[160  79 101  73  73  81 104] -> Vur
[ 72  90 145 130 139 104 175] -> Fot
[ 98 111 127 126 128 115 136] -> kegu
[108 115 120 120 121 116 123] -> Turet
[143 117 125 118 117 118 127] -> kuli
[192  70 142 144 126  79 160] -> Kip
[ 76 182 158 190 193 181 156] -> Tun
[ 93 107 131 130 131 113 144] -> mubo
[132 116 114 114 114 116 113] -> bego
loc: [175]	Fot, 6
loc: [76]	Tun, 0
loc: [132]	bego, 0

[193  78 139 145 181 101 182 134 191 198 132 103  69 142 130  79  81 198
 131 100  88  65 165 205  72 141 162 132  68 165  53  88  73 146 130] : nifor
[ 66 122 182 125 183 189  76  99 197 190  84 197 111 149 158 128 170  59
 153  92 143 201  71 159 198 142  51 175 119 159 107 189 144  83 157] : dul
[100 200  83 147  77  88 194  70 118 125 161  70 173  63 136  63 162 107
  93 151 140 172 169  66  61  63 146 103 141 126 104 153 183  60  64] : nulo
[138 182  52 127 128 178  52 139 151 115 154 162 122 197 197  83 175 106
 155 197  94  85 184 152  89  51  96 205 100 165 156 181 122 131  64] : zote
[106 141 107 148  60  83 172 111  90  75 180 107 160 157  90  62 140 164
 119 152 139  87 154  78 116  64 136 102 168 164  53 161  63 125  65] : pudod
[183 130 135 205  62 198 169  68 127  69 143  86 122 131 102  68 106 134
  82  94 135  87  62 101 146 151 144 143  96  56 110 119  86 200 142] : Denut
[ 72 200 186 182  94 136 136 143  52 153 151 115 171 146  66 114 174  80
  74  88 139  66 174 190 165  69 100  55  77 167 182  77 151  76  69] : nof
[ 92 188 122 142  90 180 110  95  99 134 205 154 107  70  78 196 101 145
 157 171 195  72 162  94 166 186 197 181 205 186  70 129 187 181 205] : bosat
[ 99  99  61  80 167 161 198 162  55 108  94 190 126 159 170  91 143 142
 176  58  90 109 111 187 127 128  59 177 120 163  99  54 147 165 204] : geril
which: [138 182  52 127 128 178  52 139 151 115 154 162 122 197 197  83 175 106
 155 197  94  85 184 152  89  51  96 205 100 165 156 181 122 131  64]	zote
loc: [155]	zote, 18
which: [100 200  83 147  77  88 194  70 118 125 161  70 173  63 136  63 162 107
  93 151 140 172 169  66  61  63 146 103 141 126 104 153 183  60  64]	nulo
loc: [158]	dul, 14
which: [ 72 200 186 182  94 136 136 143  52 153 151 115 171 146  66 114 174  80
  74  88 139  66 174 190 165  69 100  55  77 167 182  77 151  76  69]	nof
which: [ 92 188 122 142  90 180 110  95  99 134 205 154 107  70  78 196 101 145
 157 171 195  72 162  94 166 186 197 181 205 186  70 129 187 181 205]	bosat

[123 146 146 142 182 151 152 163 158 138] = poba
[139 103 139 131  95  75 147 136  94 119] = boso
[ 73  82  78  82 111 135  94 113 102 127] = foviz
[ 73  82  78  82 111 135  94 113 102 115] = Gizi
[ 73  82  78  82 111 135  94 118 102 126] = tize
[ 73  82  78  82 111 135  94 113 102 108] = gaba
[112 147 127 122 127 185 139 149 183 136] = gelu
[111  83 131 128 134  90 113 155  95 138] = bivi
loc: [183]	gelu, 8
loc: [182]	poba, 4
loc: [119]	boso, 9
loc: [122]	gelu, 3

[112  64 118 176 172] -> palu
[ 93  96  58 120  77] -> pali
[107  54  92 164 178] -> beb
[131  56  96 170 178] -> luvun
[168 174 203 126  79] -> tasud
[119 166  71  89 122] -> Vib
[ 57  51  85 148 175] -> Sipi
[107  54  92  90  81] -> zudaz
[119 203 151 130 175] -> Fom
[ 93  96  58 120 156] -> Mavu
[182 150 200 129 120] -> punam
loc: [156]	Mavu, 4
loc: [126]	tasud, 3
loc: [200]	punam, 2
loc: [174]	tasud, 1
loc: [130]	Fom, 3
loc: [151]	Fom, 2

[139 109 135 140 131 124 126]  bom
[139 109 135 128 131 124 152]  kamez
[204 121 127 132 127 123 176]  kazug
[128 100 109 143 122 153 159]  rini
[117 148 101 131 108 203 103]  gub
loc: [176]	kazug, 6
loc: [204]	kazug, 0
loc: [126]	bom, 6
loc: [140]	bom, 3
loc: [108]	gub, 4
loc: [132]	kazug, 3
loc: [122]	rini, 4

[201 186 124 126 133 206  98]  tutel
[138 119 120 105 135 134 159]  vado
[ 73  66 129 111 130 174 166]  difi
loc: [133]	tutel, 4
loc: [138]	vado, 0
loc: [66]	difi, 1

[156 119 124 180 133 149 115 117 166  95 135 116 148 115  70 110 119 113
 148 149  95 118 124  93]  Saf
[130  83 139 133  74 158 139 116 167 132 155 118 120 123 126 162 138 138
 107  95 129 130  84 133]  kob
[132 129 125 124 138 134 128 131 126 128 127 127 118 123 130 137 120 134
 140 117 124 142 110 109]  zok
[122 108 132 115 129 121 124 131 117 120 127 129 124 108 132 131 118 127
 135 131 133 156 135 135]  gibi
[110 125 127 123 138 124 132 134 150 135 133 123 111 126 138 121 120 126
 117 133 118 117 140 106]  Zeku
[124 115 110 116  89 108 155  62 108 104 132 115 110 150 140  82 138  86
 161 106 129  95 123  92]  kamor
[148 127 136 107 190 116 139 205  94 166 117 182 139  83 131 116 181 197
  91 118 119 136 142 157]  lal
[ 93 103 125 135 123 158 168 117  75 126 147 126 146 133  84 118 125  92
 107 119 114  92  96 124]  Gerof
loc: [103]	Gerof, 1
loc: [146]	Gerof, 12
which: [110 125 127 123 138 124 132 134 150 135 133 123 111 126 138 121 120 126
 117 133 118 117 140 106]	Zeku
loc: [197]	lal, 17
which: [124 115 110 116  89 108 155  62 108 104 132 115 110 150 140  82 138  86
 161 106 129  95 123  92]	kamor

[125 103 104 108  83] : rubog
[147  82  69  83  88] : Fubot
[137  96 110  98  70] : bubam
[ 93 143 113 143 104] : dani
[140 111  90  91  90] : pana
[142  96  87  94  91] : Pagob
[173  89 126  94 159] : Basi
[155  82 111  79  72] : nagim
[169  90 148 103 180] : susu
loc: [93]	dani, 0
loc: [72]	nagim, 4
loc: [110]	bubam, 2
loc: [148]	susu, 2
loc: [159]	Basi, 4

[108 184 198 108]  kebus
[ 67 106 109 107]  Kopep
[131  58  83  98]  Led
[115 118 110 102]  kegoz
[ 79 177 182 147]  kiz
[132 154 185 129]  Maruf
loc: [58]	Led, 1
loc: [185]	Maruf, 2
loc: [132]	Maruf, 0

